Below is a small trained network, with its code and all its weights. Each question gives an input and a class and asks what happens when units are switched off, that is, made to give their printed mean instead of their output.

import numpy as np


def w(rows, s, z=0):
    codes = np.array(rows[::2]) - 128.0
    scale = np.full(codes.shape[1], s)
    scale[-1] = z or s
    return codes * scale


def f(y):
    return y / 2 * (1 + np.tanh(0.7978845608 * (y + 0.044715 * y**3)))


def log_softmax(a):
    a = a - a.max(-1, keepdims=True)
    return a - np.log(np.exp(a).sum(-1, keepdims=True))


def net(x, mask):
    res = np.array(x, float).reshape(1, 6) / 4 @ E
    y = f(res @ A[0][:, :-1].T + A[0][:, -1])
    res = res + np.where(mask, y, B[0][:, -1]) @ B[0][:, :-1]
    return log_softmax(res[-1] @ U[:, :-1].T + U[:, -1])


A, B = {}, {}
E = w([
[128,127,131,128],'x0',
[125,128,131,129],'x1',
[55,43,110,168],'x2',
[127,130,128,126],'x3',
[129,126,126,127],'x4',
[73,107,147,1],'x5',
],0.0087)
A[0] = w([
[162,125,126,165,85],'n1',
[144,157,107,177,109],'n2',
[82,53,109,162,90],'n3',
[138,137,167,144,254],'n4',
[191,203,144,96,107],'n5',
[84,108,160,6,102],'n6',
],0.012,0.011)
B[0] = w([
[152,254,116,202,132],'n1',
[172,142,83,173,150],'n2',
[60,234,199,134,163],'n3',
[125,57,77,26,254],'n4',
[27,171,231,104,172],'n5',
[213,220,76,206,213],'n6',
],0.0094,0.01)
U = w([
[129,91,119,79,254],'0',
[225,183,104,202,21],'1',
[129,76,133,70,204],'2',
[1,157,239,102,15],'3',
[142,67,117,70,141],'4',
],0.0095,0.005)

Each question gives the input, the list of numbers given to net, and the class t.
The units are the neurons (one row each of A and B). Each row of codes is followed by its name. A weight is (code - 128) times the scale printed after its matrix; where a second scale follows, it is the last column's (A, B and U).
mask holds one flag per neuron, in row order. A switched-off neuron (its flag False) gives its mean, the last column of its row in B, instead of its output. The means were averaged over made-up inputs and are rounded, as every weight is.
A unit's drop is (log p(t) with every unit on - log p(t) with that unit switched off) / (log p(t) with every unit on - log p(t) with every unit switched off).
The circuit of an input: a set's keep is (log p(t) with only the set's units on - log p(t) with every unit switched off) / (log p(t) with every unit on - log p(t) with every unit switched off). Starting from all 6 units, units are removed one at a time, each time the one whose removal leaves the highest keep (on an exact tie, the one counted first), for as long as the keep stays at least 0.8.
units of the circuit, in order: the units of the circuit, biggest drop first
k most important neurons: the k neurons with the biggest drops, biggest first
drop of u: that unit's drop, to one decimal
input [-7,-2,-2,-2,6,-6], class 4: units of the circuit, in order	n6
input [4,-6,7,1,-5,3], class 3: 3 most important neurons	n3, n4, n2
input [-3,-4,-8,7,-6,-3], class 3: 2 most important neurons	n5, n6
input [5,5,-4,-2,4,-4], class 2: 2 most important neurons	n6, n4
input [0,-4,-6,0,8,-3], class 3: 2 most important neurons	n5, n6
input [0,0,-4,8,7,-7], class 0: 3 most important neurons	n6, n4, n5
input [-1,4,-4,4,0,5], class 1: 2 most important neurons	n6, n4
input [-5,7,-7,-2,-4,7], class 1: drop of n6	1.9
input [-7,1,8,-7,-6,8], class 1: drop of n4	0.1
input [-7,-4,8,1,5,-3], class 3: drop of n3	1.0
